Each row is followed by its class. Each block has new classes.
[-30   8 -13  -1  -5 -25 -20  -5 -17  -8   0 -10   0 -10  12  14  -8 -19
   0 -15 -26   1   9   6   3  -8  11   5   3  28  -2   8 -21   1   0   5
  -6  -1 -16   8   5   0  24   2  -3 -11 -38  -4   4 -12 -10  19  -2 -17
  -1  -7  -2  19  26  -5  -4   2   5  21  23   4  11  11   0  14   4 -13
   7 -14   0   0  16 -16 -16   1  -1 -22  28  -5  -4  -4  -3  -2 -16  13
 -37 -13  -1  -6 -32   3  28  11  13 -26  -4 -10  12 -26   9  -1  19 -21
  -9 -55  15  -6 -20  30  18  -7  12 -66   6   4   0  -1  16 -24  19 -11
  11  16   9 -16 -25  19  -5 -12 -10  -1 -16   9]
Z825
[-22   8  -9  10   5 -28 -22   3 -11  -4  -7   9  -8  -6   9   5  -1  -2
  -2 -23 -23   9  20   4  -5  -3  16  -4   4  32  -9  14 -14  -2   2  16
  -6  22   1  11  -9  -6 -22 -11  -2  -9 -16   0  -4  -9 -14  20  -8 -17
   1  -3   4  29  20  -4   0   5  -4  23  14   9  11   6  -6  10  11 -11
   4 -15  -7  -9  13 -15 -16   1  -8   2   6  -4  -4  -2   9  -4  -9   0
 -28 -21 -12   7 -31   3  19  12  20 -18 -23  -8   1  -5  10   1   2  -3
 -37 -47  14  -7  -8  37  18  -4  19 -60  16  -3  -1  -8  16 -35  19 -22
   6  12  10 -16 -11  18  -9  -8  -6  -1 -23   7]
Z825
[-32  15   2   9  -2 -13 -25   1 -26 -27   4  -2  -7  -7   6  11  -4 -11
  12   3 -31   2   3  11   5   7  14   0   5  19  -7  13 -22  -4   2  14
 -11  11  -4  -7 -12 -10  24 -25  -9 -19 -12 -10   0 -12 -17   5 -14  -3
   8   7   1   3  33   3 -30   0   6  23  15   8  11   2   3  -7  11  -8
   1 -24  -9 -12  19 -23  -8   1  -5  -6  37   3  -2  -4  -7   0  -9  25
 -34 -13   3  20 -35 -28  23   6  10  -3 -10  -1  -2 -21 -11  -4   4 -31
 -12 -54  14   2 -13  44   8 -12  13 -54  16   6  10  13  29 -21  16 -25
  18   7 -15  -8 -37  10 -24  -9 -23  -8  -5  -8]
Z732
[-28   3  -6  -9  -1 -16 -19  -5 -17 -16  -8   0   5 -12   9   2 -13  -8
   0 -18 -42   1  12   7  -5  -4   9  -1   7  24  -5  13 -23  -7  10  13
  -6   9 -22  15  -3   6  12   0 -28 -10 -15  -7   4 -13  -6  11   5  10
  10   4  11  13  26  -3  -3  -2  -9  21  17  -2   3   7   3   7   5 -14
   6 -16   9 -11  24 -17 -13  -5 -10 -14  10  -3  -1   5  -3  -6 -10   1
 -49 -11   3  -7 -45  -3  13  13  23 -17 -12 -14   2 -19  10  -4  -2 -18
 -11 -49  10  -1 -13  52  27  -3  15 -67   2  -3   0  -6  14 -21  16  -3
   9  15   9 -12 -25  16 -14   0 -15  -3 -23  12]
Z825
[-19  11 -11 -14 -11 -22 -12  -6 -16 -16  -1   1   7  -1  20   0  -5 -10
  -3 -20 -33   7   4  10   1 -14  10   6  -2  26   1  -7 -18   3  12   8
   4  17 -30  21  -9  -2  23  11   1  -9 -19 -10  25  -5 -10  23  -1 -21
  13 -10   9  11  14   3  -6  -7 -15  10   8   4  12   7  -2  13   6 -15
  -1   2   4   1   7 -19 -17   0   2  -4  22 -13   4  -2  -2  -4 -18  13
 -23 -12 -13   5 -40   1  51   4  14 -27   5 -13   7 -23  15   7   3  -2
 -21 -45  13   2  -4  23  20  -2  22 -66   1  -2  -1  -5   4 -20  29 -10
  11  10  15  -9 -19   7  -9 -10 -15  -5 -21  21]
Z825
[-28   9 -11  -3   6 -19 -25   6 -24 -15   2  -8   2 -20   8  -1  -6  -8
   1 -15 -30   8  21   6  -1  -7  11  14   5  27  -1  10 -20   1   1  13
   4  16 -16  31 -14  -7  25  -1  -3  -8 -17  -3  -1 -16 -10  21  -7  -9
  11   0  -3  13  34   0  -2  -2   2  26  19   0  11   6   1  12   6 -14
   3 -16   1 -14  10  18 -21   7   1 -10  32  -3   1  -3  -5  -4 -19   6
 -31 -16 -14   5 -34  -5  29  11  30 -22  -9 -10  -5 -18   0   0   0 -17
 -22 -47  16  -2  -9  65  -6  -7  27 -67   7  -1   6  -6  21 -19  15  -9
  10  13   4 -12 -28   9 -14  -8 -29  -6 -19  -5]
Z825
[-25   4   1  -2  -2 -11 -27   4 -20 -21   0   6   9  -5   5   4  -8  -8
  10  -7 -23  14   9   5 -10   5  14  -1   2  20  -7  13 -13  -9   2  11
   2   3  -8  -8 -15  -5  13 -37  -7 -20 -11  -2   2 -11  -4   2 -11   3
  15  14  -1   1  33   5  -3  -6   6  22  17   5   4   7   1   1   5   4
  10 -17   1 -11  12 -15  -9  -4 -15   1  23   6  11   0   0   3  -2  19
 -28 -21  -3  20 -33   2  16   6  68  -8 -17  -4  -1  -3  -9   2   2 -23
 -12 -51  15   4  -6  43  15 -13   8 -47  21   3   8  13  13 -15   2  -7
   8  -4  -9  -9 -20  18  -9  21  -9  -9  -9 -11]
Z512
[-28   4  14   3  -6  -2 -36   7 -29 -31  -5  12  10  -4   3  15   3   8
  24 -12 -18  22   6   7 -24  10  30  -5 -12  19  -5  16 -26 -31   7  21
   7  -6  -4  -4 -21  -3  15 -30 -17 -18  -6   1   3 -17   5 -12 -13  21
  24  14   8  -2  43  11 -10  -6  17  39  12   0   4   3   2 -12   1  -6
  15 -33  12 -21   6 -16  -8 -11 -25  -7  30  19   2  13   1   6   3  15
 -45 -26  -1  30 -50   9  30  15  53  -1 -27  -4  -3   2 -22  -1  13 -34
 -11 -54  17  -5  -1  66  18   0  17 -62  26   4  16  18  27 -11 -16 -10
  20  -6 -29 -10 -30  33 -22  11 -31 -13  -4 -20]
Z512
[-14   6  14 -15  -8 -12 -28  -1 -20 -28  -8  10  14  -4  19   1  -4   2
   1 -36 -35  10  11   8 -29  -1  12  -6  -6  27  -7   8 -18 -27  -1  15
  -1   7 -20  26 -24   3  10  -2 -17 -23 -20  -3   9  -6   0  12 -11  -2
  12  12   2   4  24   6   6   0   0  33  20  10   0   8  -1   4  -4  -7
  37 -11  25 -13  -1 -10  -2 -11 -34 -21  26   5   2  16  11  -1  11  16
 -38 -15  -8   9 -42   5  24  14  50 -26 -11 -13  -1  -6 -13   8  12 -22
 -24 -53  20  -9   6  66  30  -4  17 -68  27  -7  10   8   0  -7   3   0
   7   0 -10   2 -10  23 -13  13 -24 -24  -5 -11]
Z346
[-26  11  -3  -4   0 -10 -63   5 -11 -19  -1   1   5  -6   7  34  -5 -15
   6 -13 -24   9  -4   2 -14  -5  10   2   5  11  -2   5 -16   1   4   6
   0   4  -5   2   2  -6  15  -3  -6 -17   3  -4  -8 -13  -7   6  -9  -2
   1  -1  10   9  29   1  -7   8  -6   3  11   3   1   5   0   0  14  -8
   6  -7   2  -9  13 -21 -22   1  -4  -1  20  -3   1  -3  -2   4 -11  15
 -33  -5   4  12 -32 -10   9   5   1  -3   3  -3  15 -26  -8   0   9 -16
  -9 -33  11  -1  -6  39  14  -6  11 -58  14   9   7   8  14 -27  16  -3
  10  10  -5  -8 -30   4 -11  -5 -20  -4 -13  12]
Z732
[-20   1  -2 -15  -5  -9 -43  -5 -19  -3 -13  -2  10  -5   7  -1  -8  -1
   4 -30 -28  23   8   4 -16  -4  10  -1  -1  31  -8   5 -17 -11   5  15
 -10  17 -35  17 -19   5   9   5  -2 -12 -22  -6  -4  -8  -9  23  -8 -13
  13   8  13  15  27  -5  -1   3  -7  26  12   9   9   8 -11  -3  -1 -13
   9 -10  16 -10   3 -13 -13  -5 -10 -12  16  19   3   4   8  -5  -3   6
 -38 -14  -2  15 -35  -5  21  12  40 -21 -17  -8  -1  -9   7   4  13 -13
 -25 -49  18  -3  -4  47  25  -3  16 -64  12  -7  19  10   5 -17  15  -5
   5   6  -5 -34 -12  14  -9   1 -10  -2 -10   1]
Z346
[-23   6  -7  -3  -7 -20 -22   1 -30 -18  -3  -1  -1  -6  15  -2  -8 -14
   1 -19 -28  10  10   7  -1  -2  10  -5  -1  30  -6   8 -21   5   6  12
  -4  13 -15   8  -1  -5  19 -12  -7 -11 -14  -7  -3  -8  -8  29  -8 -16
   6   1   0  10  16   1  -3   3   4  16  16  -1  12   3 -18   7  10 -24
   8  -6   4  -3  15 -14 -19   5  -6 -11  25  -3   0  -2  -2  -1 -11  16
 -35 -12  -5   9 -40  -2  27   8  12 -14  -3  -7   1 -33   7   3   4 -20
 -16 -47  13   1  -5  31  17  -5  14 -61  10   2   5   6  10 -21  17  -8
  19  13   9  -9  -8   0  -7 -10 -29  -1 -16 -19]
Z825
[-54   5   4   6  -6 -23 -21   4 -21 -12  -5  -6   0 -12  22  -3 -12  -7
   0  -2 -26  10  22   8  -7  -1  15   2   6  19 -10  15 -19  -5   8  21
   2   0 -14   6  -5  -7  25 -18   1  -8 -11   0  -8  -5 -14   4  -8 -14
  12  -2  -9   6  36  -1 -10   3  20  22  12  -2  10   6   8   2  12  -7
  -1 -30  -4 -16  13 -13 -14   1   4  -8  25   1  -2  -5 -29  -5 -12   4
 -38 -19 -12   4 -36   4  37  18  36 -16 -18  -2   4 -15   0  -2   2 -13
 -21 -45  20   4 -15  43  10  -7   6 -56  10   0   4   1  23 -20  12 -14
  17  19  -1  -9 -27  22 -16  -5 -16  -3 -26   3]
Z732

Each row is followed by its class.
[-12  -3  -5  11 -15   3   7  -8   2 -11  12  -9   8  -6  18  11  -3   0
  -2   5   7  -5   4  -1  36   9 -10  18  31   9 -12 -30   4   8 -12  -2
  -6  -2  16   4  -6   5  -9  13 -10 -12 -15 -11 -12 -17   2  -8  -2  13
 -19   2   1   3 -19   0  -3 -13   3 -13   1   9  -5  14  -5   6   8  11
  -9  20 -14  17  -1  -1  25 -10  -4   4  26  10  -5  -9 -18   7   7   7
 -19  12 -10   1  -8 -31 -14 -17 -14 -17  11  24  -6   5   7   4 -10   0
 -15   9   3 -15  15  10   9  -2  11 -18  10 -17  -6   7  -4  10  15  24
  -6   0  12   5  -8  -7   9  -6   7  -2  -1  -5]
F
[-19   8  -2   5  -5  10  -2   9  10 -18   0  -8   3  -1 -18  -4  -1 -16
  -2  -4 -21  -3 -10  20  13   1   4   8 -13  -2 -16  13   4  -4   2 -10
   0  19  16  25 -14   7   0   0   3  10  28   5  -1   3   0   2  -1  -3
   0  12   0  -6 -12   9  17  -1   1  10  10  16  10  20 -17 -10 -11   8
  14  14   2   6 -15  -3  -7  -6   8 -11   2  12 -15   2 -19   7   9   7
  -5 -13  -1  -6  -1   7  -8  13  16 -11   5   6   8  -2  -1 -11  -2  10
  -6   0   3   5   3  -9  -1   3   3   8  -9  -3 -21   7   7  -8 -16   9
  18   9  -4   3  -7   4   6   5   4   6  -6   3]
F
[-16  11   0   6  -1   0  11   6 -10 -19  -1   8   8   2 -18 -12  -4   1
 -13   5 -15  -1 -10   2  23  -4  -1  -7   7   3 -17 -15   0   1   2   5
  -2  -2   1   7  -4   4   3  22 -13  -6 -10  -3  13  -4  -2   3 -10  13
  -4   1   4   0 -13   7   1  13   0 -10   0   2  -5   4   3  -5 -12  13
  -6   2  13  -2  -6   6   3   2  -7   0  20 -20   9   9 -10  -2   7   8
  -3  -3  -2  -4   0   1 -12  23  -1  14  -7   2   1   7  34   6   2  -6
 -26   1   0   7   8  -2 -12 -16  -5   6  -1   7   4   1  10   0  -1  -4
   3   2   0   9  12  -6  -8   0  21  -4  15 -13]
F
[-17   5 -10 -10 -10  10   8   0  -3  -6   6   2   8   1  -5 -22   5 -11
   3   6  13   4   4  -4   3 -11  12   1  -2  -4 -17 -18  -1  -2   4   0
   3   2   2   3  -9  -3   1   6   6   4  -6  -2 -20  -1   4   3  11   4
   5  -6   5   4  -3  -1 -14  15  -2   1  -7   5  14  10  -6  -6  -1   8
   5   3   4   9  -1   2   2   0  -6   8   0   5  -1  -1   0   3  -6  -4
  11  -2 -10  -3  12 -20 -12   9  -7   4   4  -6   9  -3  -8  -3  -2  -7
 -10  -8  16  10  -2  -2 -20  -1  -5   5   4  17  -8  -1   9   1   3   5
   6  -4  -3   5   8  -9   1   2   3   7   1 -20]
K
[-15  -4  -1  -4   0  -1  -7  -4   5 -10   8 -10   9   1   4  -5   8 -13
  -2   0   5   4  -5   2   7  -1   4   9  -3   7 -12  -6  -6   1  -1  -8
   4   1   9  -6  -2  10   1  -8   0   1  -3 -12  -4  -7   6  -5   4   8
  -2  -8  11   3  -2  -6  -2   0  -3   9  -1   7   1   9  -6  -1   6   0
   7   4  -8   7 -10  -2   4   0  -1   0   1  15  -2   4  -4   5  -1  -5
   1  23  -4  -1   6 -18 -11   7 -14  -8  10   3   8   2 -12  -2   0   1
   1  -2  11  -1   1  -7  -3   2   4   8   1   0  -3  16  -3   1  -2   9
  -6   0  -3   3  -7  -5   8  -5   3   1   2  -2]
P
[-10   2   4   0  -3   4  -8   1  -1  -9   9   4  10 -10  -1   0   3  -3
   6   5   3  -4  -4  -4  16  -7  -2   2   4   4 -13 -11  -4   0  -2  -7
   8   7   0   0  -6   0  -3   3  -3  -3  -4  -9 -14  -8  -2  -7   1  12
   2   1  -1   5   0   1   0   1  -1  -1   8   6  -1   9  -7 -17  -2   5
  -2  14  -4   1  -5   1   2   2  -1  -1  15   7  -9   0 -10   1   5   1
  -5  -2  -4  -3  -1  -4 -12   2 -15  -4  -6   2  -1   0   4  -3  -7  -4
  -9   0   6  -1   7   6  -5  -1   0   2   0   9  -7   1   1   1   5  12
   3   0   0  -5   1   0  -2  -7   5   5   5 -11]
S
[-17   7   6  -7   3   1   8   7  -3   3  10  11   5   6  13 -29   8 -12
  24  11   5   3   0   2  22 -14  10   9 -12  13 -22 -18  -8 -12  -1 -12
   2   5  -5   7 -14   2  11   1   1  -2 -12 -14 -37  -2  11   1  10  21
   9  -1   8  23  -3  -2 -16  20  -5  12  -3   5   8  13 -20  -7   0  10
  -1  19  -4  -5  -9  13 -12  -1   3  -2  13  20  -9   6  -9   0  -4   1
  -2  -8  -9  -3  12 -22 -25  24 -20   4  -8  -8   3   4  -5  -6  -1 -12
 -20  -9  29   7   4  10 -24   9  -9   8  -1  26  -4  -3  13   6  -2  11
   6  -1  -4   5   2  -6  -7   1  10  17   2 -18]
S
